Below are the code and all the weights of a small trained network. Each question names an input and a target symbol and asks about switching units off, where a switched-off unit gives its printed mean instead of its output.

import numpy as np


def w(rows, s, z=0):
    codes = np.array(rows[::2]) - 128.0
    scale = np.full(codes.shape[1], s)
    scale[-1] = z or s
    return codes * scale


def norm(h):
    return h / np.sqrt((h * h).mean(-1, keepdims=True) + 1e-5)


def f(y):
    return np.maximum(y, 0)


def softmax(a):
    e = np.exp(a - a.max(-1, keepdims=True))
    return e / e.sum(-1, keepdims=True)


def log_softmax(a):
    a = a - a.max(-1, keepdims=True)
    return a - np.log(np.exp(a).sum(-1, keepdims=True))


def net(x, mask):
    ids = ['ΘΠΣαζξ'.index(c) for c in x.split()]
    T = len(ids)
    res = E[ids] + P[:T]
    u = 0
    for l in range(2):
        r = norm(res)
        for j in range(3):
            rows = slice(3 * j, 3 * j + 3)
            q, k, v = (r @ M[l][rows].T for M in (Q, K, V))
            z = softmax(np.where(np.tri(T) > 0, q @ k.T / 3**0.5, -1e9)) @ v
            o = O[l][rows]
            res = res + np.where(mask[u + j], z, o[:, -1]) @ o[:, :-1]
        u += 3
        y = f(norm(res) @ A[l][:, :-1].T + A[l][:, -1])
        res = res + np.where(mask[u : u + 4], y, B[l][:, -1]) @ B[l][:, :-1]
        u += 4
    return log_softmax(norm(res)[-1] @ U[:, :-1].T + U[:, -1])


Q, K, V, O, A, B = {}, {}, {}, {}, {}, {}
E = w([
[123,112,121,86,248,55,74,44],'Θ',
[182,75,55,146,171,45,128,110],'Π',
[186,91,6,1,203,60,115,122],'Σ',
[172,131,72,76,167,88,62,166],'α',
[167,177,132,61,67,70,39,128],'ζ',
[132,195,166,110,189,207,244,117],'ξ',
],0.0031)
P = w([
[18,119,55,12,136,126,109,3],'0',
[126,142,73,172,99,166,100,64],'1',
[46,87,138,67,167,21,150,87],'2',
[135,180,104,174,122,146,127,122],'3',
[108,93,189,53,173,84,126,116],'4',
[164,139,138,201,122,172,130,154],'5',
[156,97,222,84,159,34,179,164],'6',
[197,182,156,176,152,170,152,147],'7',
[172,90,226,62,169,90,67,152],'8',
],0.0051)
Q[0] = w([
[65,127,63,158,143,100,254,139],'0.h0',
[6,142,122,74,22,96,173,188],'0.h0',
[238,235,155,92,136,25,171,69],'0.h0',
[108,187,65,154,98,195,155,133],'0.h1',
[119,114,157,80,109,33,182,141],'0.h1',
[241,173,140,150,159,90,104,102],'0.h1',
[176,182,70,128,181,103,222,127],'0.h2',
[199,186,88,130,122,151,126,94],'0.h2',
[226,169,84,124,215,115,149,101],'0.h2',
],0.0064)
K[0] = w([
[52,29,134,189,26,133,29,131],'0.h0',
[42,41,56,191,160,118,105,2],'0.h0',
[249,48,218,238,114,139,191,228],'0.h0',
[28,62,151,148,45,155,142,74],'0.h1',
[191,162,84,190,189,131,28,143],'0.h1',
[169,114,246,155,133,132,213,229],'0.h1',
[201,125,155,171,103,41,49,90],'0.h2',
[166,93,180,65,127,46,104,146],'0.h2',
[219,184,146,94,163,58,69,133],'0.h2',
],0.0057)
V[0] = w([
[185,98,189,148,32,87,99,155],'0.h0',
[118,157,67,2,114,204,168,229],'0.h0',
[185,208,130,85,126,91,74,129],'0.h0',
[63,151,81,127,121,142,152,128],'0.h1',
[88,91,74,63,114,98,111,21],'0.h1',
[117,117,124,77,11,92,162,130],'0.h1',
[104,82,180,121,136,229,210,172],'0.h2',
[187,109,210,158,113,72,193,96],'0.h2',
[159,41,115,108,161,107,120,96],'0.h2',
],0.0041)
O[0] = w([
[139,112,134,129,163,126,49,65,94],'0.h0',
[87,229,105,138,168,3,170,100,124],'0.h0',
[198,114,169,144,163,73,123,135,199],'0.h0',
[141,110,152,162,148,72,77,80,132],'0.h1',
[178,69,196,155,93,76,155,119,226],'0.h1',
[178,125,138,158,122,60,140,18,122],'0.h1',
[173,132,133,71,111,125,179,117,2],'0.h2',
[188,81,145,125,144,138,66,92,86],'0.h2',
[106,132,181,127,104,125,130,177,162],'0.h2',
],0.0046,0.0052)
A[0] = w([
[214,101,35,106,114,183,135,133,59],'0.n0',
[74,226,73,193,207,85,127,152,174],'0.n1',
[151,197,183,180,105,224,173,13,4],'0.n2',
[71,107,86,4,100,67,129,149,156],'0.n3',
],0.0034,0.0036)
B[0] = w([
[133,34,113,147,120,137,120,209,130],'0.n0',
[110,120,103,195,122,124,81,120,220],'0.n1',
[80,129,87,254,98,136,186,68,140],'0.n2',
[90,116,193,191,178,179,117,216,251],'0.n3',
],0.0042,0.0027)
Q[1] = w([
[154,63,225,69,211,104,117,161],'1.h0',
[72,180,84,85,96,234,194,138],'1.h0',
[124,17,184,140,159,110,154,144],'1.h0',
[105,148,254,121,225,158,52,185],'1.h1',
[212,78,62,68,131,146,174,123],'1.h1',
[187,187,14,127,71,165,131,92],'1.h1',
[135,124,92,97,91,110,179,84],'1.h2',
[109,134,167,45,162,182,153,169],'1.h2',
[185,138,62,107,57,130,173,90],'1.h2',
],0.0068)
K[1] = w([
[195,156,106,124,166,153,2,147],'1.h0',
[114,78,78,174,137,76,160,103],'1.h0',
[106,146,116,108,139,144,34,129],'1.h0',
[206,197,98,157,234,203,102,179],'1.h1',
[69,125,90,70,118,28,79,122],'1.h1',
[44,106,155,57,89,54,197,92],'1.h1',
[79,115,114,89,87,79,127,104],'1.h2',
[121,63,71,115,160,120,120,116],'1.h2',
[69,105,172,87,87,55,131,130],'1.h2',
],0.0076)
V[1] = w([
[164,228,156,119,4,161,51,148],'1.h0',
[109,156,104,131,121,144,33,204],'1.h0',
[161,128,96,187,82,209,132,95],'1.h0',
[162,46,17,143,171,83,196,187],'1.h1',
[193,113,33,40,122,76,5,245],'1.h1',
[220,119,102,172,79,144,233,164],'1.h1',
[152,159,112,78,49,89,126,140],'1.h2',
[210,70,81,207,244,166,129,120],'1.h2',
[163,154,144,114,206,133,143,75],'1.h2',
],0.0038)
O[1] = w([
[163,37,93,227,198,103,33,44,85],'1.h0',
[126,49,88,143,131,83,166,87,123],'1.h0',
[115,57,141,186,121,141,81,194,2],'1.h0',
[98,188,194,56,18,39,150,32,114],'1.h1',
[33,132,226,246,82,45,127,56,31],'1.h1',
[79,213,10,41,145,88,113,50,145],'1.h1',
[102,106,124,137,210,126,61,109,89],'1.h2',
[75,155,78,58,28,77,254,119,169],'1.h2',
[126,125,109,58,84,107,169,188,114],'1.h2',
],0.004,0.0029)
A[1] = w([
[57,177,144,73,87,170,168,153,4],'1.n0',
[238,51,190,199,227,97,28,4,156],'1.n1',
[33,150,127,96,133,71,124,157,89],'1.n2',
[179,228,1,185,100,210,102,114,84],'1.n3',
],0.0061,0.0029)
B[1] = w([
[133,77,91,163,120,110,64,76,153],'1.n0',
[173,34,126,113,185,51,55,60,245],'1.n1',
[137,140,105,185,130,210,118,126,159],'1.n2',
[36,129,172,254,149,201,91,140,159],'1.n3',
],0.007,0.011)
U = w([
[147,13,246,90,91,179,161,238,87],'Θ',
[38,46,66,69,13,210,91,33,43],'Π',
[68,222,219,118,109,2,204,118,126],'Σ',
[47,156,111,248,215,218,75,145,90],'α',
[187,52,127,153,231,73,79,53,150],'ζ',
[208,219,21,55,142,139,173,154,255],'ξ',
],0.006,0.0036)

Each question gives the input, a string of symbols that net reads in full, and the target symbol t.
The units are the heads (3 rows each of Q, K, V and O) and the neurons (one row each of A and B). Each row of codes is followed by its name. A weight is (code - 128) times the scale printed after its matrix; where a second scale follows, it is the last column's (O, A, B and U).
mask holds one flag per unit, layer by layer, with each layer's heads first. A switched-off unit (its flag False) gives its mean, the last column of its rows in O or B, instead of its output. The means were averaged over made-up inputs and are rounded, as every weight is.
A unit's drop is (log p(t) with every unit on - log p(t) with that unit switched off) / (log p(t) with every unit on - log p(t) with every unit switched off).
The circuit of an input: a set's keep is (log p(t) with only the set's units on - log p(t) with every unit switched off) / (log p(t) with every unit on - log p(t) with every unit switched off). Starting from the 12 units with the biggest drops (on a tie, the unit counted first), units are removed one at a time, each time the one whose removal leaves the highest keep (on an exact tie, the one counted first), for as long as the keep stays at least 0.8.
circuit, biggest first: the units of the circuit, biggest drop first
k most important neurons: the k neurons with the biggest drops, biggest first
which heads matter: for each layer, one digit per head in row order, 1 if its drop is at least 0.15 and else 0, layers parted by /
input ζ ζ Θ Π Θ α, target Σ: circuit, biggest first : (1.n1, 1.h1, 1.h2)
input ζ ζ Θ ξ ζ ξ Π α, target α: most important neuron : (1.n3)
input Θ Θ Θ ζ ζ Θ ξ, target Θ: circuit, biggest first : (1.n1, 0.h0)
input α Θ ζ ζ Θ ζ ξ ζ, target α: circuit, biggest first : (0.h1, 1.n3)
input ζ Θ ζ ζ ξ ξ Θ, target ξ: circuit, biggest first : (0.h1, 1.h1, 1.n1)
input Π α ζ Θ α, target Θ: 2 most important neurons : (1.n1, 1.n3)
input ζ α ζ Π Σ ζ ζ Π ζ, target Π: which heads matter : 010 / 011
input α α Π ζ Π ζ ζ Θ ξ, target Θ: circuit, biggest first : (1.h2, 1.n1)
input ζ ξ ζ ζ α Σ Θ, target Σ: which heads matter : 010 / 010
input Π Π Θ ζ ξ ζ ζ ξ Π, target ξ: which heads matter : 010 / 001
input Σ ζ ξ ξ Θ ζ Π Σ Σ, target Σ: circuit, biggest first : (1.h1, 1.n1, 1.h2)
input Π Π ζ ζ Θ Π Σ, target Π: 2 most important neurons : (1.n1, 1.n0)
input ζ ζ α ξ ξ Θ Σ, target Θ: circuit, biggest first : (0.h1, 1.n1, 1.h1)
input α ζ ζ ζ ξ Π α, target Π: which heads matter : 110 / 011
input Θ ξ α ξ α, target ξ: circuit, biggest first : (1.n1, 1.h1)
input Θ ξ α, target ξ: circuit, biggest first : (1.h1, 1.n1)
input ζ ζ ξ ξ ζ ζ ξ Π, target α: which heads matter : 010 / 001
input Θ α Σ, target α: most important neuron : (1.n2)
input ζ ξ ζ α ξ Π ζ Σ ξ, target Σ: circuit, biggest first : (1.h1, 1.n1)
input ζ ξ ζ α α, target α: which heads matter : 010 / 000
input Π ζ Θ ζ Π Π Θ, target Π: which heads matter : 110 / 011
input Θ α ζ Σ ξ, target Σ: circuit, biggest first : (1.n1, 1.h1)
